Below are the code and all the weights of a small trained network. Each question names an input and a target symbol and asks about switching units off, where a switched-off unit gives its printed mean instead of its output.

import numpy as np


def w(rows, s, z=0):
    codes = np.array(rows[::2]) - 128.0
    scale = np.full(codes.shape[1], s)
    scale[-1] = z or s
    return codes * scale


def f(y):
    return y / 2 * (1 + np.tanh(0.7978845608 * (y + 0.044715 * y**3)))


def softmax(a):
    e = np.exp(a - a.max(-1, keepdims=True))
    return e / e.sum(-1, keepdims=True)


def log_softmax(a):
    a = a - a.max(-1, keepdims=True)
    return a - np.log(np.exp(a).sum(-1, keepdims=True))


def net(x, mask):
    ids = ['ΠΣΦΨαβγδεζθλμτ'.index(c) for c in x.split()]
    T = len(ids)
    res = E[ids] + P[:T]
    u = 0
    for l in range(2):
        r = res
        for j in range(2):
            rows = slice(4 * j, 4 * j + 4)
            q, k, v = (r @ M[l][rows].T for M in (Q, K, V))
            z = softmax(np.where(np.tri(T) > 0, q @ k.T / 4**0.5, -1e9)) @ v
            o = O[l][rows]
            res = res + np.where(mask[u + j], z, o[:, -1]) @ o[:, :-1]
        u += 2
        y = f(res @ A[l][:, :-1].T + A[l][:, -1])
        res = res + np.where(mask[u : u + 4], y, B[l][:, -1]) @ B[l][:, :-1]
        u += 4
    return log_softmax(res[-1] @ U[:, :-1].T + U[:, -1])


Q, K, V, O, A, B = {}, {}, {}, {}, {}, {}
E = w([
[157,70,189,189,172,28,147,109,183,113,86,174],'Π',
[127,181,183,181,127,136,35,158,123,158,67,77],'Σ',
[152,184,93,177,164,175,209,180,186,104,174,155],'Φ',
[170,133,175,83,212,209,143,120,111,74,195,130],'Ψ',
[93,138,158,165,78,76,182,128,193,213,127,206],'α',
[125,146,216,36,128,128,151,135,201,141,127,130],'β',
[38,109,182,138,210,210,222,191,138,129,108,141],'γ',
[81,119,168,81,60,157,62,103,51,96,126,186],'δ',
[114,133,121,104,98,141,89,56,251,81,177,119],'ε',
[47,169,90,91,171,57,97,116,185,133,56,164],'ζ',
[151,119,15,30,110,110,107,80,123,165,107,79],'θ',
[146,181,87,131,161,120,129,82,102,26,92,90],'λ',
[72,125,187,84,182,92,150,77,50,165,80,120],'μ',
[158,169,150,86,130,134,133,118,109,101,72,248],'τ',
],0.014)
P = w([
[93,20,117,100,28,210,86,165,139,3,104,137],'0',
[103,45,94,188,157,162,123,152,191,76,89,127],'1',
[57,81,74,124,169,155,80,154,175,78,113,127],'2',
[80,105,103,113,171,146,88,143,167,77,119,140],'3',
[103,113,116,117,165,138,86,117,160,89,111,148],'4',
[102,153,123,115,166,131,97,118,144,100,130,159],'5',
[122,169,128,108,168,116,98,109,142,121,130,161],'6',
[141,179,135,105,176,123,105,96,134,135,130,168],'7',
[162,185,144,103,169,119,115,79,136,146,111,162],'8',
[182,205,147,94,181,114,113,80,135,162,111,163],'9',
[203,210,153,93,182,116,117,65,134,182,97,166],'10',
[213,220,161,99,172,114,123,59,136,184,93,173],'11',
[218,232,169,95,160,113,132,47,136,196,84,171],'12',
],0.0069)
Q[0] = w([
[160,99,154,216,94,60,189,190,25,207,145,89],'0.h0',
[109,197,198,188,232,95,232,168,66,218,93,141],'0.h0',
[94,232,131,76,172,86,69,36,193,118,78,173],'0.h0',
[232,65,129,229,132,175,132,205,157,135,114,100],'0.h0',
[162,243,142,111,215,66,92,2,171,94,60,171],'0.h1',
[166,37,78,151,151,128,119,152,127,118,134,81],'0.h1',
[55,91,136,158,96,187,71,173,190,143,134,160],'0.h1',
[102,147,92,42,150,74,139,129,171,231,130,76],'0.h1',
],0.0057)
K[0] = w([
[132,90,95,29,161,51,254,45,102,117,195,245],'0.h0',
[134,182,147,96,205,140,191,113,80,171,126,156],'0.h0',
[168,223,176,169,149,148,79,138,131,181,79,76],'0.h0',
[186,84,87,150,113,163,240,165,157,73,222,163],'0.h0',
[169,240,135,112,164,88,157,73,130,166,148,106],'0.h1',
[94,113,81,99,86,171,112,147,112,84,141,81],'0.h1',
[76,101,131,111,113,128,84,140,193,162,132,147],'0.h1',
[150,80,105,104,144,76,158,123,143,222,138,79],'0.h1',
],0.0076)
V[0] = w([
[179,49,59,155,68,44,198,86,123,123,219,188],'0.h0',
[209,157,130,188,52,105,150,208,48,224,146,91],'0.h0',
[51,27,145,141,95,7,121,56,94,171,141,122],'0.h0',
[87,198,213,125,121,46,18,74,60,190,30,114],'0.h0',
[138,251,187,201,202,38,99,151,182,155,146,79],'0.h1',
[254,120,148,143,109,132,91,166,53,228,121,94],'0.h1',
[177,98,111,80,159,68,247,89,101,192,201,125],'0.h1',
[81,39,96,68,88,142,127,184,183,133,85,131],'0.h1',
],0.0049)
O[0] = w([
[78,174,157,112,52,22,123,122,84,73,145,149,2],'0.h0',
[3,121,140,180,62,118,209,122,208,141,90,105,91],'0.h0',
[50,54,176,66,83,21,75,110,70,115,91,107,91],'0.h0',
[59,93,114,75,169,208,67,118,177,169,59,164,224],'0.h0',
[50,193,237,169,115,229,89,84,188,135,51,119,158],'0.h1',
[77,191,143,137,46,120,99,126,20,129,149,159,81],'0.h1',
[73,144,156,95,119,53,243,86,132,217,144,110,54],'0.h1',
[225,93,93,159,162,103,117,244,171,216,188,112,138],'0.h1',
],0.0051,0.0085)
A[0] = w([
[111,83,180,162,187,135,171,223,165,224,133,107,249],'0.n0',
[143,196,129,134,197,136,88,98,82,148,76,176,250],'0.n1',
[159,97,110,83,158,56,153,161,2,71,221,135,238],'0.n2',
[170,185,138,105,115,137,80,80,190,156,145,120,200],'0.n3',
],0.0061,0.0023)
B[0] = w([
[122,21,206,196,61,213,188,115,147,224,15,142,190],'0.n0',
[152,159,100,162,118,205,89,90,89,103,45,195,254],'0.n1',
[168,65,199,186,91,110,150,37,2,111,147,64,144],'0.n2',
[187,197,110,118,78,215,108,145,245,137,182,122,225],'0.n3',
],0.0053,0.0097)
Q[1] = w([
[143,116,176,162,108,107,121,200,103,149,131,77],'1.h0',
[156,165,145,77,127,52,158,134,78,95,173,144],'1.h0',
[128,112,135,41,127,84,147,151,121,82,188,144],'1.h0',
[96,82,107,131,184,127,166,65,140,119,139,148],'1.h0',
[255,133,129,189,165,204,44,103,172,104,50,228],'1.h1',
[131,129,66,144,166,146,79,108,140,155,76,144],'1.h1',
[83,173,185,181,66,109,132,136,89,93,124,132],'1.h1',
[141,105,91,97,115,130,102,168,117,140,152,100],'1.h1',
],0.0097)
K[1] = w([
[82,39,85,109,106,191,196,150,121,103,224,126],'1.h0',
[138,86,146,146,146,99,107,254,145,103,185,59],'1.h0',
[128,103,86,149,155,71,85,210,133,109,167,113],'1.h0',
[114,142,126,199,215,73,90,250,54,153,5,208],'1.h0',
[127,201,128,50,117,164,135,13,149,160,114,136],'1.h1',
[137,170,133,78,128,153,166,8,88,92,121,107],'1.h1',
[99,42,189,157,79,204,100,201,131,131,187,89],'1.h1',
[124,29,83,113,188,75,198,121,154,77,153,199],'1.h1',
],0.0055)
V[1] = w([
[187,236,50,83,123,109,128,190,158,112,127,207],'1.h0',
[152,107,155,170,63,132,94,170,102,67,173,144],'1.h0',
[95,147,28,233,127,92,137,171,231,97,125,98],'1.h0',
[124,89,161,87,50,89,177,158,129,150,139,196],'1.h0',
[155,164,199,116,72,153,128,118,214,188,185,103],'1.h1',
[124,69,106,132,163,115,184,72,167,32,127,119],'1.h1',
[130,175,254,154,135,158,131,157,123,75,107,166],'1.h1',
[135,191,79,154,129,153,73,84,146,48,105,32],'1.h1',
],0.0061)
O[1] = w([
[141,108,51,153,80,105,117,202,208,87,37,118,171],'1.h0',
[198,158,144,45,137,106,163,138,140,111,114,255,92],'1.h0',
[215,170,166,165,39,204,96,86,120,112,89,102,118],'1.h0',
[140,57,124,141,157,155,129,102,195,128,100,181,11],'1.h0',
[216,46,186,88,124,82,126,248,118,172,174,117,159],'1.h1',
[54,222,165,89,131,131,218,156,212,191,6,24,134],'1.h1',
[154,63,114,134,205,121,176,144,126,20,131,81,159],'1.h1',
[108,154,190,31,84,45,147,83,102,69,144,105,240],'1.h1',
],0.0061,0.011)
A[1] = w([
[140,137,163,149,119,90,107,109,39,82,126,80,252],'1.n0',
[85,104,167,106,125,87,46,111,103,75,100,144,174],'1.n1',
[126,102,163,244,167,123,97,87,145,107,95,86,226],'1.n2',
[210,190,66,56,124,122,118,1,140,150,111,149,236],'1.n3',
],0.0066,0.0016)
B[1] = w([
[65,124,159,71,74,146,101,98,121,185,186,60,164],'1.n0',
[156,131,15,51,55,125,153,36,142,127,49,208,175],'1.n1',
[154,133,119,149,144,89,103,37,135,162,159,52,234],'1.n2',
[23,92,193,251,136,42,120,255,67,80,158,191,255],'1.n3',
],0.0064,0.0082)
U = w([
[56,159,159,126,74,120,168,132,123,92,105,90,134],'Π',
[155,147,109,164,72,163,94,105,107,154,129,49,49],'Σ',
[112,118,9,137,151,117,136,155,180,125,64,112,91],'Φ',
[145,99,84,48,58,136,95,83,102,98,149,161,171],'Ψ',
[149,117,131,155,156,158,120,138,95,83,116,217,41],'α',
[98,137,136,188,37,141,134,133,146,212,148,215,190],'β',
[95,93,96,161,111,88,104,183,70,150,166,101,198],'γ',
[158,148,153,2,143,131,140,199,150,169,94,126,169],'δ',
[144,125,183,134,196,166,131,135,69,85,186,123,40],'ε',
[169,101,177,149,130,67,134,58,144,121,121,158,154],'ζ',
[151,153,134,137,114,101,90,137,181,63,255,129,152],'θ',
[191,217,94,133,152,153,194,127,100,117,175,131,253],'λ',
[70,145,91,99,189,131,115,92,118,165,186,110,140],'μ',
[132,63,151,169,150,160,154,165,81,133,128,87,68],'τ',
],0.008,0.0032)

Each question gives the input, a string of symbols that net reads in full, and the target symbol t.
The units are the heads (4 rows each of Q, K, V and O) and the neurons (one row each of A and B). Each row of codes is followed by its name. A weight is (code - 128) times the scale printed after its matrix; where a second scale follows, it is the last column's (O, A, B and U).
mask holds one flag per unit, layer by layer, with each layer's heads first. A switched-off unit (its flag False) gives its mean, the last column of its rows in O or B, instead of its output. The means were averaged over made-up inputs and are rounded, as every weight is.
A unit's drop is (log p(t) with every unit on - log p(t) with that unit switched off) / (log p(t) with every unit on - log p(t) with every unit switched off).
The circuit of an input: a set's keep is (log p(t) with only the set's units on - log p(t) with every unit switched off) / (log p(t) with every unit on - log p(t) with every unit switched off). Starting from all 12 units, units are removed one at a time, each time the one whose removal leaves the highest keep (on an exact tie, the one counted first), for as long as the keep stays at least 0.8.
circuit, biggest first: the units of the circuit, biggest drop first
k most important neurons: the k neurons with the biggest drops, biggest first
k most important neurons of layer l: the k neurons of layer l with the biggest drops, biggest first
which heads matter: for each layer, one digit per head in row order, 1 if its drop is at least 0.15 and else 0, layers parted by /
input ε ζ θ θ Σ ε λ ζ ε τ τ γ, target Φ: 2 most important neurons of layer 0 : (0.n1, 0.n2)
input Σ Σ Σ ε α λ Σ Π Π Π Ψ ε Σ, target δ: 2 most important neurons : (0.n3, 0.n0)
input Σ α τ θ Ψ Σ δ ζ Σ, target Σ: which heads matter : 10 / 10
input Σ Π τ Π μ ε, target μ: 2 most important neurons of layer 0 : (0.n1, 0.n3)
input Σ Π τ Σ τ Σ, target Φ: circuit, biggest first : (1.h0, 1.h1)
input β ε ε, target θ: which heads matter : 10 / 00
input Σ τ Σ τ μ Σ Π Π Σ Σ, target Ψ: circuit, biggest first : (0.h1, 1.h1, 1.n1, 0.n1)
input ζ τ Σ α Σ δ Σ Σ ε ε τ Σ, target Φ: which heads matter : 00 / 10
input Π Π α τ, target α: circuit, biggest first : (1.h0, 0.h0, 1.h1, 1.n2)
input Ψ λ Π τ Π τ γ ζ, target Φ: which heads matter : 00 / 10
input μ ε Π Σ ε Ψ λ ε Π δ θ ε, target β: 2 most important neurons : (1.n3, 1.n2)
input ζ α δ ζ Π α θ τ, target α: which heads matter : 10 / 01
input Σ α β ε μ Σ τ Σ ε Ψ γ τ Π, target Φ: which heads matter : 00 / 10
input Σ Σ Π α λ Σ Σ Σ Π θ, target β: circuit, biggest first : (1.h1, 1.n3)
input θ Σ Σ λ ε ε Σ Π Σ ζ Σ, target Σ: circuit, biggest first : (1.h0, 0.h0, 1.n2)
input θ Σ λ Π, target Π: circuit, biggest first : (1.h1, 0.h1)
input θ θ ε Σ Ψ τ γ ε Σ Σ δ, target α: most important neuron : (0.n1)
input β Π Σ ε λ Π ζ λ Φ Π, target Π: 2 most important neurons of layer 1 : (1.n0, 1.n3)
input α Σ Σ Σ Π, target Ψ: which heads matter : 01 / 01
input Σ β ζ, target Σ: 2 most important neurons : (0.n0, 1.n2)
input λ Σ ε, target Π: which heads matter : 10 / 11
input γ γ Σ, target ε: 2 most important neurons : (0.n0, 0.n2)
input ε ε Φ, target λ: 3 most important neurons : (0.n2, 1.n3, 1.n0)
input ζ λ Σ τ Σ λ Σ λ Φ, target Π: circuit, biggest first : (1.h1, 0.h1, 0.n0)
input β Ψ τ Ψ ζ ε λ λ ε Σ, target Π: circuit, biggest first : (0.h1, 1.h1, 0.n1)
input Σ θ Π θ Σ Π Π λ Σ, target Π: which heads matter : 01 / 01
input Φ Σ ζ τ Σ ε Σ, target δ: circuit, biggest first : (1.h1, 1.n3)
input Σ β Σ δ ε Σ ε ε Σ τ Σ Φ, target Φ: circuit, biggest first : (1.h0)
input Φ ε Σ λ ε ζ β τ δ Σ μ, target μ: circuit, biggest first : (1.h0, 0.h1, 0.h0)
